Small tables with named rows and columns. After each table, cells are looked up by row and column.

Table pinurif
	lig	luz	lirib	dem	vudap	bokab	sogul	gez
gume	13924	-33717	-9392	-10839	-10886	-6142	7159	2403
nepi	29658	1014	955	-21816	-9690	-16009	-9409	-15196
bebepi	16494	-31866	2354	-1400	-8871	3982	-9123	5170
lenib	-20731	-23654	13409	-21181	389	33	-6618	-3386
rodupez	22628	64217	-4461	-24052	1286	-1899	-24643	-12220
fovak	5207	-36393	-15227	-19930	6322	-14047	4102	-3517
gatuzu	-48858	-33408	-14959	-4782	16041	-16047	-8128	-6378
niduvip	31435	-33514	16897	-46584	2105	5723	-33733	-10645
lupi	-84410	-8381	-14762	6876	-17462	-8043	12890	-19628

sogul of rodupez: -24643
lig of fovak: 5207
lig of bebepi: 16494
vudap of lupi: -17462
dem of gume: -10839
dem of fovak: -19930
luz of rodupez: 64217
lirib of gatuzu: -14959
lirib of lenib: 13409
lirib of lupi: -14762
dem of rodupez: -24052
gez of gume: 2403
lirib of fovak: -15227
gez of rodupez: -12220
bokab of gume: -6142
lirib of bebepi: 2354
luz of bebepi: -31866
luz of niduvip: -33514
luz of lenib: -23654
dem of lenib: -21181

fom =
           fipar      kab
retevor   55.927  -95.643
boziteg   24.670   26.869
dos      -32.796   -6.880
luzose   -21.391  -46.833

boziteg, fipar: 24.670
dos, kab: -6.880
dos, fipar: -32.796
retevor, kab: -95.643
boziteg, kab: 26.869
luzose, fipar: -21.391
retevor, fipar: 55.927
luzose, kab: -46.833

zut =
fields: bonokun, dore, banuf, bavob, zufereg, sar, tafu
sizaniz: [57, 33, 76, 2, 22, 71, 33]
nuvum: [71, 83, 79, 13, 18, 38, 83]
kizo: [63, 71, 84, 11, 71, 34, 71]
ligi: [76, 92, 84, 74, 44, 65, 92]

What is the bonokun of ligi in zut?
76
What is the sar of kizo in zut?
34
What is the tafu of sizaniz in zut?
33
What is the bonokun of kizo in zut?
63
What is the tafu of kizo in zut?
71
What is the sar of ligi in zut?
65
What is the zufereg of kizo in zut?
71
What is the bavob of sizaniz in zut?
2
What is the sar of sizaniz in zut?
71
What is the zufereg of ligi in zut?
44
What is the banuf of ligi in zut?
84
What is the zufereg of sizaniz in zut?
22

vok:
|  | kag | bes | mit | nadetat | koruruz | gima | gonasuf | toret | dorigi |
|---|---|---|---|---|---|---|---|---|---|
| fubib | 84.821 | 47.965 | 32.179 | 40.702 | 27.765 | 73.664 | 19.242 | 50.520 | 41.713 |
| maro | 33.526 | 22.021 | 45.532 | 48.707 | 56.156 | 29.439 | 32.917 | 49.954 | 38.464 |
| filano | 23.035 | 45.091 | 35.646 | 34.272 | 42.728 | 12.925 | 60.154 | 40.420 | 22.992 |

dorigi of filano = 22.992
toret of filano = 40.420
dorigi of fubib = 41.713
nadetat of filano = 34.272
kag of filano = 23.035
gonasuf of filano = 60.154
nadetat of fubib = 40.702
bes of fubib = 47.965
bes of filano = 45.091
gima of filano = 12.925
bes of maro = 22.021
Row with the largest dorigi: fubib

riveb.csv
,gapif,sedatel,dum
nok,-1003,4327,-1268
dabo,-115,156,-2791
mam,762,-3552,4191
zevezi,2663,6969,385
ridekeb,-3656,-856,1936
karod,-2250,-6467,-3926
bov,34,6141,3091
zodoge,4289,5720,-3089
gomelek,3895,3128,5559
fadu,2943,314,1484

What is the gapif of dabo in riveb? -115
What is the sedatel of nok in riveb? 4327
What is the dum of bov in riveb? 3091
What is the sedatel of dabo in riveb? 156
What is the gapif of nok in riveb? -1003
What is the gapif of zodoge in riveb? 4289
What is the dum of zevezi in riveb? 385
What is the gapif of gomelek in riveb? 3895
What is the dum of nok in riveb? -1268
What is the dum of karod in riveb? -3926
What is the gapif of karod in riveb? -2250

Table fesi
         bik  kalabep  desir    fek    fug    fid
lonid  81745    60904  89274  70956  63491  62416
vore   51766    58853  90091  61170  69235  78132
lup    43798    56647  23489  51186  81068  78889
ledib  69128    37179  42939  74645  27037  26138
rom    64068    56155  74491  53660  50554  14788

ledib, fid: 26138
lonid, fek: 70956
vore, kalabep: 58853
vore, fek: 61170
rom, fug: 50554
lup, fid: 78889
ledib, desir: 42939
lup, bik: 43798
vore, fid: 78132
ledib, kalabep: 37179
lonid, kalabep: 60904
lup, fug: 81068
rom, bik: 64068
lonid, desir: 89274
vore, bik: 51766
lonid, bik: 81745
vore, desir: 90091
ledib, bik: 69128
lup, fek: 51186
ledib, fek: 74645
Row with the largest fid: lup

Table vetedat
	pif	vagup	mep	rukidi	mel	puf	kalo	fir	luv	rizat
gev	576	321	682	511	387	343	536	390	730	754
ruved	683	394	756	277	185	229	627	277	803	674
zil	692	225	417	504	135	276	524	667	422	293
nokazok	362	121	626	765	310	250	186	243	361	651

rizat of zil is 293
rukidi of nokazok is 765
fir of gev is 390
vagup of gev is 321
luv of gev is 730
mel of ruved is 185
rizat of gev is 754

tulotu =
,telabi,tep,fuf,tupeki
vil,28.696,67.948,44.465,23.353
taz,43.244,66.166,34.346,29.922
faki,59.986,67.993,59.789,89.689
nub,75.738,45.870,93.153,37.877
mivive,32.468,42.400,60.089,52.883
pum,68.312,75.130,57.946,29.613

fuf of vil: 44.465
tupeki of pum: 29.613
tep of taz: 66.166
telabi of pum: 68.312
tep of nub: 45.870
fuf of mivive: 60.089
fuf of nub: 93.153
telabi of taz: 43.244
tupeki of taz: 29.922
tupeki of mivive: 52.883
tep of mivive: 42.400
tupeki of nub: 37.877
telabi of mivive: 32.468

Table gid
	fil	keben	lofa
develel	8.83	4.01	-0.85
buged	-8.20	-3.32	-1.83
memup	-3.27	-0.04	-6.45
rol	-4.73	3.80	1.65
kap	-6.42	-4.95	-1.71
lenik	2.74	-1.98	-2.31
busumi	1.42	-1.03	-8.54
pov	-3.39	8.71	0.53
ladotab	3.03	-8.69	1.46

What is the fil of buged in gid?
-8.20
What is the lofa of memup in gid?
-6.45
What is the lofa of rol in gid?
1.65
What is the keben of ladotab in gid?
-8.69
What is the fil of lenik in gid?
2.74
What is the keben of rol in gid?
3.80
What is the fil of memup in gid?
-3.27
What is the fil of develel in gid?
8.83
What is the keben of buged in gid?
-3.32
What is the keben of busumi in gid?
-1.03
What is the fil of rol in gid?
-4.73
What is the lofa of kap in gid?
-1.71
What is the lofa of ladotab in gid?
1.46
What is the keben of kap in gid?
-4.95
What is the lofa of busumi in gid?
-8.54
What is the keben of memup in gid?
-0.04
What is the keben of lenik in gid?
-1.98

mugoken =
         gom  vudiva  dibore  toriv
donurib   53     158     147     71
duv      121      50     100    172
tevata    47     157     198    204
zazo     145     138     134    133
koled    208      87     119    158
fitov     81      75     105    136
gep       96     135     150    148
kekad    212     128     137     69

What is the gom of zazo in mugoken?
145
What is the vudiva of duv in mugoken?
50
What is the toriv of zazo in mugoken?
133
What is the dibore of tevata in mugoken?
198
What is the vudiva of gep in mugoken?
135
What is the gom of koled in mugoken?
208
What is the dibore of fitov in mugoken?
105
What is the toriv of duv in mugoken?
172
What is the gom of kekad in mugoken?
212
What is the vudiva of koled in mugoken?
87
What is the toriv of fitov in mugoken?
136
What is the toriv of koled in mugoken?
158
What is the dibore of kekad in mugoken?
137
What is the vudiva of fitov in mugoken?
75
What is the dibore of koled in mugoken?
119
What is the toriv of gep in mugoken?
148
What is the dibore of duv in mugoken?
100
What is the gom of tevata in mugoken?
47
What is the toriv of donurib in mugoken?
71

Table voti
	nid	tul	zut
koledad	117	103	122
bolep	75	112	85
bitopa	35	103	95
tibadad	202	232	171
kog	45	65	60
godeni	46	34	43
zur	192	165	129

zut of bitopa is 95
tul of bolep is 112
nid of koledad is 117
nid of godeni is 46
tul of zur is 165
tul of kog is 65
Which row has the largest tul? tibadad

kelu:
cols = diz, gor, zam, sudofip, vador, depaga, suvureg
rok: [0.17, -0.15, 0.56, 0.07, 0.27, 0.57, 0.26]
nubur: [-0.41, -0.15, -0.41, -0.13, 0.23, -0.43, 0.26]
zuvan: [-0.07, -0.15, 0.66, -0.32, -0.30, 0.54, 0.26]
los: [-0.37, -0.15, -0.30, -0.03, -0.56, 0.57, 0.12]
divo: [-0.40, -0.26, -0.30, -0.05, 0.23, -0.20, 0.36]
nofeso: [-0.37, -0.15, 0.43, -0.05, -0.43, 0.12, 0.26]
ravopa: [0.09, -0.15, 0.30, -0.62, -0.33, 0.57, 0.26]
komobe: [0.34, -0.09, -0.30, 0.00, 0.24, 0.57, -0.35]
gat: [-0.37, -0.35, -0.30, 0.15, 0.23, 0.57, 0.26]
vab: [-0.37, -0.36, -0.30, -0.08, 0.23, 0.57, 0.26]
zes: [-0.37, -0.20, -0.30, -0.03, 0.23, 0.57, 0.26]

nubur, vador: 0.23
komobe, zam: -0.30
nubur, depaga: -0.43
los, vador: -0.56
rok, zam: 0.56
zes, depaga: 0.57
nofeso, depaga: 0.12
ravopa, zam: 0.30
zes, gor: -0.20
rok, diz: 0.17
Row with the largest suvureg: divo

